Below is a small trained network, with its code and all its weights. Each question gives an input and a class and asks what happens when units are switched off, that is, made to give their printed mean instead of their output.

import numpy as np


def w(rows, s, z=0):
    codes = np.array(rows[::2]) - 128.0
    scale = np.full(codes.shape[1], s)
    scale[-1] = z or s
    return codes * scale


def f(y):
    return y / 2 * (1 + np.tanh(0.7978845608 * (y + 0.044715 * y**3)))


def log_softmax(a):
    a = a - a.max(-1, keepdims=True)
    return a - np.log(np.exp(a).sum(-1, keepdims=True))


def net(x, mask):
    res = np.array(x, float).reshape(1, 7) / 4 @ E
    y = f(res @ A[0][:, :-1].T + A[0][:, -1])
    res = res + np.where(mask, y, B[0][:, -1]) @ B[0][:, :-1]
    return log_softmax(res[-1] @ U[:, :-1].T + U[:, -1])


A, B = {}, {}
E = w([
[167,135,89,7,28,160],'x0',
[179,3,114,82,196,129],'x1',
[228,161,185,144,136,140],'x2',
[113,90,193,119,59,31],'x3',
[148,180,87,78,191,16],'x4',
[130,129,129,128,129,128],'x5',
[183,105,36,214,71,88],'x6',
],0.0077)
A[0] = w([
[204,179,176,128,142,127,143],'n1',
[54,120,70,101,117,117,169],'n2',
[36,84,86,126,117,161,127],'n3',
[81,162,157,74,190,188,48],'n4',
[88,221,119,127,98,132,79],'n5',
[155,167,39,153,163,183,184],'n6',
[157,210,64,81,184,12,39],'n7',
[141,158,98,107,160,81,14],'n8',
[205,149,181,134,133,175,130],'n9',
[109,192,142,164,87,129,61],'n10',
[115,178,138,146,104,129,73],'n11',
[103,208,129,155,109,119,66],'n12',
[165,67,136,102,173,126,60],'n13',
[147,130,113,88,87,144,30],'n14',
[111,79,137,219,189,87,61],'n15',
[110,154,152,171,140,121,30],'n16',
[237,151,155,135,115,134,138],'n17',
[100,157,208,88,181,149,47],'n18',
[133,83,170,118,114,80,42],'n19',
[124,108,152,118,90,41,98],'n20',
[128,222,132,135,85,120,103],'n21',
[125,164,95,137,163,186,128],'n22',
[176,148,82,43,86,114,65],'n23',
[119,80,161,157,96,185,18],'n24',
[157,68,121,122,150,128,62],'n25',
[99,131,178,75,156,142,12],'n26',
[103,118,180,143,71,76,133],'n27',
[143,114,108,64,59,177,47],'n28',
[151,136,87,81,86,136,79],'n29',
[142,133,109,89,102,146,83],'n30',
[177,117,63,200,112,107,58],'n31',
[52,132,60,109,138,118,144],'n32',
[198,60,113,84,172,112,88],'n33',
[149,33,114,125,144,149,38],'n34',
[103,97,144,168,98,184,55],'n35',
[185,124,17,197,91,97,1],'n36',
[115,113,182,135,84,89,126],'n37',
[108,114,155,179,171,117,33],'n38',
[117,163,134,85,171,97,40],'n39',
[131,165,85,133,153,182,97],'n40',
[115,102,178,133,80,99,105],'n41',
[111,129,148,197,189,132,25],'n42',
[205,164,174,138,126,130,136],'n43',
[129,155,102,97,148,85,84],'n44',
[110,119,150,159,84,182,62],'n45',
[153,114,135,74,54,186,46],'n46',
],0.011,0.0065)
B[0] = w([
[99,91,135,169,124,80,203],'n1',
[114,90,160,175,130,55,199],'n2',
[130,75,170,168,137,96,195],'n3',
[154,129,146,76,71,103,204],'n4',
[88,95,77,101,143,146,189],'n5',
[193,107,116,85,152,91,254],'n6',
[166,101,181,197,130,252,251],'n7',
[124,124,161,132,127,210,146],'n8',
[113,75,149,168,133,97,204],'n9',
[79,112,89,102,147,165,168],'n10',
[94,122,90,104,139,156,147],'n11',
[85,114,75,85,146,143,174],'n12',
[50,123,57,95,126,155,165],'n13',
[110,175,157,131,160,131,143],'n14',
[108,200,144,129,161,109,209],'n15',
[100,153,114,111,136,129,140],'n16',
[100,93,152,153,136,75,206],'n17',
[131,134,162,86,47,114,191],'n18',
[140,131,107,78,151,130,140],'n19',
[168,114,117,101,154,129,181],'n20',
[75,104,61,118,142,142,196],'n21',
[188,115,111,81,170,95,197],'n22',
[111,188,149,159,163,109,201],'n23',
[150,134,146,145,135,214,161],'n24',
[75,148,82,102,126,161,149],'n25',
[108,139,157,100,73,118,150],'n26',
[189,117,112,83,166,120,186],'n27',
[112,166,144,141,163,110,198],'n28',
[95,187,174,135,187,114,171],'n29',
[120,162,149,135,154,98,149],'n30',
[108,135,192,58,53,122,192],'n31',
[121,92,163,159,141,91,192],'n32',
[74,117,51,124,128,152,204],'n33',
[90,125,94,108,135,162,167],'n34',
[148,126,161,142,149,199,169],'n35',
[108,137,197,45,59,138,207],'n36',
[190,118,107,80,168,116,169],'n37',
[105,213,146,136,155,113,157],'n38',
[136,122,165,133,87,182,150],'n39',
[165,115,132,85,162,109,178],'n40',
[167,125,128,103,156,129,159],'n41',
[114,184,147,122,153,99,179],'n42',
[96,88,146,147,147,92,191],'n43',
[136,119,157,153,142,177,157],'n44',
[135,110,140,143,133,213,169],'n45',
[126,172,162,147,161,138,199],'n46',
],0.011,0.0076)
U = w([
[103,255,139,156,209,94,107],'0',
[50,81,13,99,152,158,107],'1',
[131,119,175,58,19,108,111],'2',
[183,84,149,199,158,229,114],'3',
[157,100,98,151,144,94,250],'4',
[234,79,91,77,217,84,95],'5',
[95,20,146,202,158,43,89],'6',
[213,115,23,214,70,72,126],'7',
],0.0098,0.023)

Each question gives the input, the list of numbers given to net, and the class t.
The units are the neurons (one row each of A and B). Each row of codes is followed by its name. A weight is (code - 128) times the scale printed after its matrix; where a second scale follows, it is the last column's (A, B and U).
mask holds one flag per neuron, in row order. A switched-off neuron (its flag False) gives its mean, the last column of its row in B, instead of its output. The means were averaged over made-up inputs and are rounded, as every weight is.
A unit's drop is (log p(t) with every unit on - log p(t) with that unit switched off) / (log p(t) with every unit on - log p(t) with every unit switched off).
The circuit of an input: a set's keep is (log p(t) with only the set's units on - log p(t) with every unit switched off) / (log p(t) with every unit on - log p(t) with every unit switched off). Starting from the 12 units with the biggest drops (on a tie, the unit counted first), units are removed one at a time, each time the one whose removal leaves the highest keep (on an exact tie, the one counted first), for as long as the keep stays at least 0.8.
units of the circuit, in order: the units of the circuit, biggest drop first
most important unit: the unit with the biggest drop
k most important neurons: the k neurons with the biggest drops, biggest first
drop of u: that unit's drop, to one decimal
input [6,4,2,-7,7,5,-4], class 3: 2 most important neurons -> n7, n39
input [-6,6,8,6,6,-7,-6], class 6: 2 most important neurons -> n1, n43
input [-7,5,-7,0,-5,6,0], class 0: most important unit -> n15
input [2,2,2,4,-4,-3,5], class 2: units of the circuit, in order -> n31, n36
input [5,-5,-5,-7,-2,-2,-1], class 5: 3 most important neurons -> n6, n22, n40
input [2,-8,4,6,-3,4,-8], class 1: units of the circuit, in order -> n21, n5
input [-7,6,-3,-7,5,4,8], class 2: units of the circuit, in order -> n36, n31
input [5,2,-6,-1,4,4,5], class 6: units of the circuit, in order -> n2, n32
input [5,7,7,1,-1,8,8], class 2: 3 most important neurons -> n36, n31, n21
input [6,1,5,7,-1,-2,-4], class 5: units of the circuit, in order -> n37, n27
input [-1,-3,-8,8,1,7,-3], class 5: 2 most important neurons -> n27, n37
input [-4,1,5,6,-3,2,-1], class 5: units of the circuit, in order -> n37, n27
input [-5,7,-6,7,-6,2,5], class 1: units of the circuit, in order -> n34, n25
input [8,-3,-3,-8,-8,7,4], class 0: 2 most important neurons -> n28, n29
input [2,-1,7,1,3,2,7], class 2: units of the circuit, in order -> n36
input [7,-3,-3,2,-7,-3,-3], class 0: 3 most important neurons -> n28, n7, n46
input [-7,6,-3,-2,-5,-1,-5], class 0: 3 most important neurons -> n15, n38, n42
input [-1,0,8,5,-3,-5,6], class 6: 2 most important neurons -> n17, n43
input [-7,-4,7,4,3,7,5], class 0: 3 most important neurons -> n15, n38, n42
input [-1,-5,3,-4,-3,-7,-7], class 2: units of the circuit, in order -> n18
input [-3,-4,-8,1,-8,-3,6], class 3: 2 most important neurons -> n35, n45
input [-8,3,-3,8,1,3,5], class 0: 2 most important neurons -> n15, n38
input [-1,-3,2,6,-3,6,7], class 2: drop of n31 -> 0.3
input [-4,-5,-7,5,7,-6,-5], class 3: drop of n41 -> 0.0
